Where the symbols take the nodes:
BZ χ PB
BZ ρ MS
BZ ψ PZ
BP χ RH
BP ρ LL
BP ψ JB
QP χ PR
QP ρ NJ
QP ψ CT
NH χ TR
NH ρ FQ
NH ψ NT
BS χ GM
BS ρ TM
BS ψ PB
RC χ TN
RC ρ ZD
RC ψ SC
SR χ ZD
SR ρ HH
SR ψ DS
DJ χ QH
DJ ρ JZ
DJ ψ ZN
BM χ BS
BM ρ CD
BM ψ FH
TL χ HS
TL ρ PR
TL ψ BT
DD χ RR
DD ρ GF
DD ψ TZ
TR χ LG
TR ρ QR
TR ψ BP
CH χ JZ
CH ρ SB
CH ψ JB
LP χ QP
LP ρ QM
LP ψ PR
PR χ QQ
PR ρ DD
PR ψ TL
QQ χ ZN
QQ ρ HB
QQ ψ TZ
NF χ QQ
NF ρ DL
NF ψ ZC
LG χ TP
LG ρ SC
LG ψ LF
PP χ CC
PP ρ TD
PP ψ NM
NJ χ DL
NJ ρ QH
NJ ψ QP
MT χ SB
MT ρ DD
MT ψ NR
RR χ SL
RR ρ BP
RR ψ SB
QZ χ PM
QZ ρ CC
QZ ψ SJ
CC χ NR
CC ρ QM
CC ψ QZ
LF χ TN
LF ρ LG
LF ψ TP
DL χ ZC
DL ρ BT
DL ψ NF
DN χ DD
DN ρ HB
DN ψ BG
HH χ MP
HH ρ MQ
HH ψ SR
CR χ SC
CR ρ ZD
CR ψ TR
HT χ QR
HT ρ ZZ
HT ψ QG
DS χ RC
DS ρ SR
DS ψ CR
DT χ NH
DT ρ TP
DT ψ HN
FB χ NG
FB ρ QP
FB ψ HH
GM χ ZZ
GM ρ NH
GM ψ DQ
RH χ QG
RH ρ DQ
RH ψ CD
PM χ NG
PM ρ NR
PM ψ NG
ZD χ HS
ZD ρ DQ
ZD ψ RC
BG χ MT
BG ρ BZ
BG ψ QH
GF χ NQ
GF ρ FH
GF ψ DD
ZZ χ LF
ZZ ρ MP
ZZ ψ HT
HS χ HT
HS ρ ZC
HS ψ SM
TP χ LC
TP ρ MQ
TP ψ DT
QM χ CT
QM ρ LP
QM ψ QP
CT χ TL
CT ρ QP
CT ψ SB
BT χ TD
BT ρ PP
BT ψ DL
HB χ GF
HB ρ PB
HB ψ DN
SD χ FH
SD ρ FQ
SD ψ HB
LC χ ZC
LC ρ HS
LC ψ NH
QG χ TC
QG ρ DQ
QG ψ TM
SL χ HB
SL ρ MS
SL ψ CF
TN χ SM
TN ρ HS
TN ψ MQ
BB χ CH
BB ρ MT
BB ψ QC
PF χ HN
PF ρ SJ
PF ψ NR
ZN χ NJ
ZN ρ DJ
ZN ψ BG
NQ χ BP
NQ ρ TC
NQ ψ BZ
QT χ DJ
QT ρ CH
QT ψ QQ
FH χ BP
FH ρ BM
FH ψ GF
ZG χ SM
ZG ρ SM
ZG ψ SC
TD χ QH
TD ρ TZ
TD ψ PP
NG χ NF
NG ρ NR
NG ψ PP
QC χ QT
QC ρ BB
QC ψ PR
SC χ TC
SC ρ RC
SC ψ LG
HN χ LF
HN ρ DT
HN ψ DT
MS χ SD
MS ρ PZ
MS ψ JZ
QR χ NQ
QR ρ LF
QR ψ LC
TC χ LL
TC ρ TP
TC ψ NQ
MP χ NH
MP ρ NG
MP ψ PF
DQ χ HT
DQ ρ GM
DQ ψ RH
CD χ BZ
CD ρ RH
CD ψ BM
QH χ BM
QH ρ BG
QH ψ PR
FQ χ BM
FQ ρ NT
FQ ψ SD
CF χ DN
CF ρ SL
CF ψ JZ
NT χ CD
NT ρ HT
NT ψ FQ
JB χ ZN
JB ρ PB
JB ψ PZ
SM χ SR
SM ρ PF
SM ψ BT
ZC χ SJ
ZC ρ NF
ZC ψ NG
JZ χ BG
JZ ρ CF
JZ ψ DJ
PZ χ FQ
PZ ρ BZ
PZ ψ MS
NM χ RC
NM ρ PP
NM ψ SJ
MQ χ ZG
MQ ρ TN
MQ ψ TP
SJ χ CC
SJ ρ SJ
SJ ψ NH
PB χ PZ
PB ρ JZ
PB ψ JB
TM χ NQ
TM ρ QG
TM ψ BS
SB χ CF
SB ρ RR
SB ψ CH
NR χ BT
NR ρ CT
NR ψ BB
LL χ DS
LL ρ HN
LL ψ DT
TZ χ LP
TZ ρ QQ
TZ ψ QH

In the rows, 156 means zero.

The rows follow the links: the fewer symbols apart two nodes are, the more alike their rows tend to be.

Each row is also shifted at random along 4 hidden directions that mean nothing.

Some nodes, each with a row of numbers:
CH: [ 168  147  135  153  152  179  155  175  156  131  173  175  161  268  169  178  155  183  170  135  174  147  185  196  173  162  172  149  161  127  160  158  146  194  177  158  137  151  154  167  154]
DD: [ 173  185  172  159  167  153  157  173  134  140  161  155  149  156  186  150  154  155  142  149  145  157  153  158  147  160  152  141  170  170  136  135  168  144  156  183  165  187  151  127  160]
BM: [ 164  159  122  181  161  147  173  149  157  140  165  146  157  136  155  178  175  144  118  162  153  152  185  118  127  146  145  172  172  159  164  172  166  132  171  149  168  169  157  136  155]
PP: [ 157  165  187  125  167  146  134  183  145  212  149  152  135  140  165  125  134  153  208  192  128  171   84  171  193  192  158  162  131  161  136  104  161  195  131  150  152  163  113  110  160]
DS: [ 136  147  141  141  165  155  154  148  176  149  169  127  153  120  113  146  165  147  143  204  157  184  176  172  164  127  132  143  151  140  202  201  143  141  151  150  162  148  175  217  141]
QQ: [ 171  166  165  144  145  152  147  155  149  151  162  126  133   93  192  157  151  143  150  221  122  138  156  160  152  139  126  144  125  173  150  160  170  139  139  178  183  174  149  131  143]
TD: [ 165  139  131  164  149  181  136  194  155  154  159  154  158  219  144  151  137  143  150  177  169  150  194  159  161  148  156  181  146  120  186  185  164  204  157  123  147  177  164  164  135]
GM: [ 152  148  146  183  146  152  171  140  157  149  178  157  160  136  155  169  170  170  129  133  161  140  173  111  140  135  152  175  165  176  157  158  142  133  166  142  163  153  170  141  161]
DL: [ 157  161  170  178  132  160  140  161  153  128  180  154  150  179  159  175  131  151  131  149  145  110  183  137  128  169  152  164  151  165  155  142  174  152  155  169  170  176  181  111  138]
MP: [ 145  180  181  152  165  139  150  143  158  169  166  151  139  159  152  182  140  161  182  169  127  148  130  146  162  192  154  161  152  179  123  102  164  139  145  173  169  138  137  100  157]
HN: [ 138  130  117  186  141  143  162  132  139  103  137  162  175  118  123  184  159  152   90  116  174  136  223  126  103  153  154  141  183  160  149  189  152  128  156  174  165  166  182  188  147]
NG: [ 158  166  161  167  145  151  137  155  155  177  151  189  169  166  159  146  124  170  163   92  169  148  114  137  154  195  185  168  164  155  133  123  145  145  136  147  140  151  139  136  164]
RC: [ 134  162  182  122  176  163  148  183  166  163  183  135  133  193  140  150  159  150  195  222  132  174  140  204  194  159  145  147  137  161  170  126  163  197  164  166  158  161  145  147  152]
NF: [ 159  168  186  162  149  163  141  175  154  123  190  124  131  220  143  185  139  146  144  215  125  118  223  148  144  163  129  177  131  150  169  150  186  166  163  156  180  177  202  104  124]
NH: [ 143  154  135  164  155  156  163  153  155  154  146  155  154  200  129  184  162  151  155  166  158  150  185  140  150  169  156  174  159  147  152  151  165  158  171  136  157  148  158  142  155]
LP: [ 165  148  175  152  167  178  144  153  157  161  144  149  147  150  187  159  144  143  166  168  145  168  156  160  152  130  152  155  162  171  152  152  169  165  144  160  162  149  161  140  149]
TC: [ 136  141  163  168  153  146  172  148  135  133  150  154  158  104  145  144  171  159  118  136  156  149  173  140  132  144  149  143  167  180  144  154  152  154  163  175  166  176  177  162  161]
RH: [ 155  158  155  171  152  163  172  157  155  170  166  164  157  160  174  161  170  169  156  139  154  152  141  130  155  147  160  176  161  173  150  136  153  160  170  143  155  158  144  122  167]
MT: [ 173  174  133  154  160  157  151  157  144  145  161  154  161  149  170  154  150  178  137  156  163  160  171  159  160  148  157  143  164  143  155  182  137  131  150  166  153  167  148  177  150]
JB: [ 172  127  149  149  143  144  170  144  169  158  151  163  164  150  159  156  171  161  167  146  169  154  148  167  165  163  161  149  148  133  166  172  148  176  168  152  146  131  153  176  165]
DN: [ 172  164  165  163  160  155  161  179  149  119  173  162  156  211  162  156  161  156  130  137  167  149  196  168  139  166  156  150  176  133  165  169  166  159  174  169  156  179  190  155  151]
SB: [ 171  175  193  156  174  153  157  161  143  115  191  149  138  186  192  185  150  180  155  161  125  146  173  173  153  180  150  130  172  172  125  117  160  155  165  203  176  172  166   98  152]
GF: [ 164  183  158  152  164  150  164  176  138  159  143  159  157  152  169  136  166  149  146  146  155  168  148  154  150  158  156  155  168  157  150  156  162  141  166  160  156  181  152  153  167]
QH: [ 174  141  148  160  151  161  153  158  154  134  169  143  144  137  193  182  149  149  141  179  134  135  169  149  131  146  138  149  149  173  146  148  180  167  151  178  174  174  148  115  145]
LF: [ 131  162  179  130  152  159  158  169  141  177  116  162  149  174  144  140  161  146  196  157  152  156  125  196  177  165  167  143  135  169  128  115  167  178  159  167  146  148  132  162  171]
PZ: [ 168  140  175  140  163  129  171  141  174  169  156  123  138  126  148  164  178  146  174  219  135  168  161  159  164  170  134  160  136  135  170  174  166  163  165  154  170  135  167  146  153]
PB: [ 174  144  190  132  159  125  170  137  166  187  150  134  137   84  169  141  179  153  188  201  127  166  112  163  178  169  141  148  129  152  152  156  156  156  156  165  164  132  150  147  173]
NQ: [ 151  155  189  139  161  169  168  192  139  177  138  161  151  210  161  128  178  156  185  159  155  163  147  178  182  154  167  167  147  153  148  133  169  204  183  140  141  167  163  145  172]
CR: [ 134  144  132  156  164  159  160  152  172  133  176  144  162  139  118  151  167  155  129  164  169  170  178  161  152  129  145  144  165  152  191  192  144  150  155  158  157  162  172  209  149]
FB: [ 152  160  182  161  169  178  137  147  173  136  177  161  147  210  170  188  130  152  172  146  146  151  159  157  145  162  159  158  171  170  147  123  171  164  151  170  164  139  168  115  146]

Start here and follow the symbols in turn, left to right. Where do you end up?
Answer with the node's name.
[ 127  154  150  143  162  165  169  175  144  153  137  140  154  193  111  145  176  144  161  192  163  170  187  182  169  138  146  159  145  145  171  169  160  175  178  143  149  163  168  191  153]
ρ ψ ψ ψ ρ ρ: ZZ
[ 160  164  164  154  163  145  179  168  134  174  133  168  160  139  165  126  185  158  157  139  162  172  131  156  165  156  169  152  163  159  143  152  152  156  168  153  149  169  147  164  179]
ψ χ ρ χ ρ ρ: BZ
[ 168  135  131  167  131  173  144  134  170  165  127  174  179  118  169  138  148  141  134  108  192  154  151  136  140  112  167  156  154  147  177  209  144  141  136  133  139  136  164  216  153]
ρ ρ χ χ ψ χ: JZ
[ 130  133  133  173  158  159  163  156  158   93  192  140  158  162  114  178  162  152  105  175  160  151  230  159  127  132  134  144  173  156  190  188  157  164  171  175  173  178  198  185  132]
ψ ρ χ ψ χ: BP
[ 161  132  147  188  154  168  170  157  163  125  190  137  157  194  142  179  178  162  115  166  163  140  237  121  136  126  139  186  161  143  188  192  153  170  188  125  167  167  212  148  143]
ψ ψ ψ χ: FQ
[ 132  158  149  144  152  171  150  166  165  134  150  155  158  226  119  163  154  143  165  165  169  152  186  191  162  147  156  147  149  141  179  164  160  174  165  156  144  147  174  196  145]
ψ ρ ρ ρ ρ: ZC
[ 163  148  165  144  163  173  143  137  165  177  131  138  153  111  167  137  151  140  166  189  159  181  158  155  166  104  138  160  142  152  176  198  147  138  135  133  158  132  174  196  144]
χ χ ρ ψ ρ ψ: DN
[ 162  155  132  160  156  177  167  178  163  188  145  184  166  246  166  159  174  151  188  128  177  159  135  160  175  162  185  183  161  142  161  137  161  194  183  116  124  146  123  145  177]
ψ χ ψ χ ρ: BZ
[ 135  135  143  166  162  158  161  162  139  117  148  172  162  186  142  176  159  152  134  122  162  146  192  160  128  165  166  140  180  168  137  135  167  177  171  181  154  171  160  155  157]
χ χ ρ χ: HS
[ 157  176  187  155  141  138  145  151  150  161  166  135  140  114  147  156  140  148  152  183  128  132  152  132  148  176  137  161  132  168  144  139  161  127  135  164  176  165  168  121  145]
χ ψ χ ρ: QR
[ 161  151  181  145  172  170  140  143  159  178  131  152  151  127  188  147  142  147  181  166  150  181  128  154  168  137  156  157  159  170  142  149  158  157  135  149  155  141  151  145  155]
χ ψ ψ ψ: JB
[ 168  164  191  145  162  141  161  155  154  139  166  129  144  143  153  144  168  161  151  193  144  162  179  174  165  160  132  141  142  132  168  183  154  146  159  170  167  156  195  170  150]
ρ ψ χ ψ: BG
[ 132  172  190  157  143  129  173  142  130  158  146  154  144   84  158  151  165  158  148  150  128  133  128  135  142  167  155  143  148  209  109  109  165  127  160  192  178  169  147  116  169]
χ ρ ρ ρ χ ψ: SC
[ 170  136  140  142  135  148  158  144  163  170  147  153  159  104  172  146  161  158  163  164  163  151  129  170  166  144  156  141  131  144  161  181  140  160  145  158  151  140  138  195  162]
χ ψ χ χ χ: NJ
[ 159  168  152  149  168  134  166  151  160  174  146  143  142  141  154  170  172  139  173  192  137  163  142  146  155  174  144  166  150  156  148  144  173  143  164  151  164  149  130  126  162]
ψ χ ψ ρ ρ: BM
[ 172  137  155  132  138  152  156  144  165  177  141  139  151  101  177  144  159  149  179  189  146  150  132  173  171  144  141  147  121  148  160  173  152  166  145  160  158  137  138  173  161]
χ ψ ρ ψ χ: PR
